Below are the code and all the weights of a small trained network. Each question names an input and a target symbol and asks about switching units off, where a switched-off unit gives its printed mean instead of its output.

import numpy as np


def w(rows, s, z=0):
    codes = np.array(rows[::2]) - 128.0
    scale = np.full(codes.shape[1], s)
    scale[-1] = z or s
    return codes * scale


def norm(h):
    return h / np.sqrt((h * h).mean(-1, keepdims=True) + 1e-5)


def f(y):
    return y / 2 * (1 + np.tanh(0.7978845608 * (y + 0.044715 * y**3)))


def softmax(a):
    e = np.exp(a - a.max(-1, keepdims=True))
    return e / e.sum(-1, keepdims=True)


def log_softmax(a):
    a = a - a.max(-1, keepdims=True)
    return a - np.log(np.exp(a).sum(-1, keepdims=True))


def net(x, mask):
    ids = ['αγδεζηθλμξπτφψω'.index(c) for c in x.split()]
    T = len(ids)
    res = E[ids] + P[:T]
    u = 0
    for l in range(3):
        q, k, v = (norm(res) @ M[l].T for M in (Q, K, V))
        z = softmax(np.where(np.tri(T) > 0, q @ k.T / 3**0.5, -1e9)) @ v
        res = res + np.where(mask[u], z, O[l][:, -1]) @ O[l][:, :-1]
        u += 1
        y = f(norm(res) @ A[l][:, :-1].T + A[l][:, -1])
        res = res + np.where(mask[u : u + 4], y, B[l][:, -1]) @ B[l][:, :-1]
        u += 4
    return log_softmax(norm(res)[-1] @ U[:, :-1].T + U[:, -1])


Q, K, V, O, A, B = {}, {}, {}, {}, {}, {}
E = w([
[158,105,150,192,95],'α',
[149,98,160,109,109],'γ',
[110,150,123,134,127],'δ',
[87,131,150,171,134],'ε',
[134,139,123,153,119],'ζ',
[90,111,153,123,152],'η',
[68,165,110,146,168],'θ',
[142,88,149,78,119],'λ',
[114,96,189,165,88],'μ',
[135,79,189,89,185],'ξ',
[140,194,48,116,136],'π',
[102,99,137,56,169],'τ',
[71,160,156,53,250],'φ',
[158,184,193,169,163],'ψ',
[215,140,110,8,183],'ω',
],0.021)
P = w([
[91,7,116,189,174],'0',
[99,137,184,43,36],'1',
[148,180,127,144,112],'2',
[139,53,75,183,150],'3',
[74,115,182,22,70],'4',
[156,187,126,152,119],'5',
[174,122,79,182,132],'6',
[65,101,164,35,69],'7',
[153,183,125,148,117],'8',
],0.018)
Q[0] = w([
[153,123,124,28,151],'L0H1',
[36,131,147,67,110],'L0H1',
[153,106,84,172,250],'L0H1',
],0.012)
K[0] = w([
[180,113,115,47,187],'L0H1',
[138,171,91,83,230],'L0H1',
[1,122,144,119,80],'L0H1',
],0.0096)
V[0] = w([
[42,165,101,154,156],'L0H1',
[125,101,124,87,154],'L0H1',
[161,122,2,98,48],'L0H1',
],0.0066)
O[0] = w([
[24,226,79,183,135,86],'L0H1',
[148,2,176,36,147,136],'L0H1',
[123,178,59,125,98,3],'L0H1',
],0.0067,0.003)
A[0] = w([
[138,127,163,1,121,57],'L0N1',
[98,69,17,200,176,214],'L0N2',
[208,116,71,142,184,251],'L0N3',
[40,154,211,45,172,102],'L0N4',
],0.0085,0.0032)
B[0] = w([
[95,114,150,150,114,235],'L0N1',
[144,5,133,126,159,218],'L0N2',
[120,113,130,191,198,208],'L0N3',
[180,122,124,158,98,253],'L0N4',
],0.018,0.0046)
Q[1] = w([
[127,255,161,100,95],'L1H1',
[116,120,58,122,145],'L1H1',
[126,113,83,115,98],'L1H1',
],0.0093)
K[1] = w([
[69,129,105,220,234],'L1H1',
[44,234,47,218,117],'L1H1',
[198,210,2,90,126],'L1H1',
],0.0052)
V[1] = w([
[65,172,141,224,176],'L1H1',
[113,12,101,211,248],'L1H1',
[145,74,3,211,194],'L1H1',
],0.0048)
O[1] = w([
[105,141,112,153,111,102],'L1H1',
[122,78,166,2,75,252],'L1H1',
[193,103,155,143,194,97],'L1H1',
],0.0092,0.0038)
A[1] = w([
[8,186,60,94,200,255],'L1N1',
[176,229,107,122,136,50],'L1N2',
[53,188,119,63,100,15],'L1N3',
[142,118,204,106,84,189],'L1N4',
],0.013,0.0033)
B[1] = w([
[222,123,190,32,86,137],'L1N1',
[1,175,6,144,107,142],'L1N2',
[111,133,232,206,33,136],'L1N3',
[216,173,134,129,127,248],'L1N4',
],0.0091,0.011)
Q[2] = w([
[29,72,178,93,102],'L2H1',
[56,152,187,40,64],'L2H1',
[64,160,2,166,94],'L2H1',
],0.0082)
K[2] = w([
[28,161,1,150,176],'L2H1',
[52,202,140,216,240],'L2H1',
[16,126,164,55,36],'L2H1',
],0.0086)
V[2] = w([
[101,88,83,184,2],'L2H1',
[50,248,217,248,163],'L2H1',
[87,90,229,102,129],'L2H1',
],0.0066)
O[2] = w([
[80,85,112,190,2,95],'L2H1',
[239,113,221,119,110,3],'L2H1',
[208,89,152,187,191,249],'L2H1',
],0.0096,0.0035)
A[2] = w([
[93,165,163,131,114,188],'L2N1',
[97,7,143,168,128,254],'L2N2',
[78,71,131,144,25,67],'L2N3',
[153,106,189,123,169,177],'L2N4',
],0.016,0.0078)
B[2] = w([
[61,53,166,72,158,157],'L2N1',
[168,104,150,205,248,254],'L2N2',
[154,166,18,147,106,155],'L2N3',
[47,72,63,139,107,217],'L2N4',
],0.013)
U = w([
[206,185,118,131,131,135],'α',
[161,103,86,207,57,6],'γ',
[75,145,77,158,113,124],'δ',
[146,106,108,17,163,91],'ε',
[172,182,43,105,144,162],'ζ',
[109,63,23,107,106,12],'η',
[229,113,60,91,134,39],'θ',
[183,149,250,114,133,116],'λ',
[132,136,67,86,153,141],'μ',
[161,155,122,221,126,165],'ξ',
[104,210,156,141,139,254],'π',
[32,92,153,116,121,67],'τ',
[146,63,128,139,184,162],'φ',
[85,164,83,116,86,223],'ψ',
[113,149,102,67,170,160],'ω',
],0.015,0.005)

Each question gives the input, a string of symbols that net reads in full, and the target symbol t.
The units are the heads (3 rows each of Q, K, V and O) and the neurons (one row each of A and B). Each row of codes is followed by its name. A weight is (code - 128) times the scale printed after its matrix; where a second scale follows, it is the last column's (O, A, B and U).
mask holds one flag per unit, layer by layer, with each layer's heads first. A switched-off unit (its flag False) gives its mean, the last column of its rows in O or B, instead of its output. The means were averaged over made-up inputs and are rounded, as every weight is.
A unit's drop is (log p(t) with every unit on - log p(t) with that unit switched off) / (log p(t) with every unit on - log p(t) with every unit switched off).
The circuit of an input: a set's keep is (log p(t) with only the set's units on - log p(t) with every unit switched off) / (log p(t) with every unit on - log p(t) with every unit switched off). Starting from the 12 units with the biggest drops (on a tie, the unit counted first), units are removed one at a time, each time the one whose removal leaves the highest keep (on an exact tie, the one counted first), for as long as the keep stays at least 0.8.
units of the circuit, in order: the units of the circuit, biggest drop first
unit that matters most: the unit with the biggest drop
top k neurons: the k neurons with the biggest drops, biggest first
k most important neurons of layer l: the k neurons of layer l with the biggest drops, biggest first
input ε φ ψ ψ μ α μ λ ψ, target π: 2 most important neurons of layer 1	[L1N2; L1N4]
input μ μ α ξ η ω π λ, target ε: top neuron	[L0N3]
input ψ λ φ μ φ, target τ: units of the circuit, in order	[L2N2; L1N3; L0N2]
input ψ ψ μ τ ζ ξ λ ψ, target λ: top 2 neurons	[L0N4; L1N4]
input μ ψ ω λ ψ τ ψ ζ, target λ: top 3 neurons	[L0N2; L0N4; L1N4]
input ψ ω φ θ μ ξ α ε λ, target η: top 2 neurons	[L2N4; L2N2]
input ζ θ ε π α μ π μ η, target α: top 2 neurons	[L0N3; L0N2]
input δ μ η π ε, target ψ: top 2 neurons	[L2N2; L2N3]
input λ ε μ ψ θ θ ψ λ, target λ: top 2 neurons	[L0N2; L1N4]
input π ε μ δ θ ζ μ ε, target γ: top 3 neurons	[L2N3; L0N4; L1N2]
input φ γ π μ η ψ μ π, target λ: top 2 neurons	[L1N1; L0N4]
input λ η ζ ω π μ θ μ, target γ: units of the circuit, in order	[L2N3; L0N2]
input π ψ θ π μ π π ζ ψ, target π: top 3 neurons	[L0N2; L2N2; L1N2]
input μ θ μ λ η γ ζ φ, target τ: units of the circuit, in order	[L0N2; L2N2; L1N3]
input ε η π η μ, target ψ: top neuron	[L2N2]
input α γ π μ ψ, target λ: units of the circuit, in order	[L1N4; L2N3; L0N2]
input π μ ε μ γ, target γ: top 3 neurons	[L2N3; L0N4; L0N1]
input α η α λ ε α π δ δ, target ψ: top 4 neurons	[L1N2; L0N2; L2N2; L0N4]
input ε γ δ π η, target ψ: units of the circuit, in order	[L2N2; L0H1; L0N2]
input μ δ θ π λ, target ψ: top neuron	[L1N1]
input δ α η φ ε ψ α φ, target λ: 3 most important neurons of layer 1	[L1N2; L1N3; L1N4]
input τ α π ω α μ μ π, target ψ: units of the circuit, in order	[L2N2; L0N2]
input μ ε φ, target ω: 3 most important neurons of layer 2	[L2N2; L2N4; L2N1]
input θ π ξ τ η π, target ζ: 3 most important neurons of layer 2	[L2N2; L2N4; L2N1]
input μ η τ φ τ, target τ: units of the circuit, in order	[L0N2; L0N1]
input γ τ μ φ μ ε π τ, target η: 2 most important neurons of layer 0	[L0N4; L0N1]
input ψ α τ, target γ: unit that matters most	L0N4
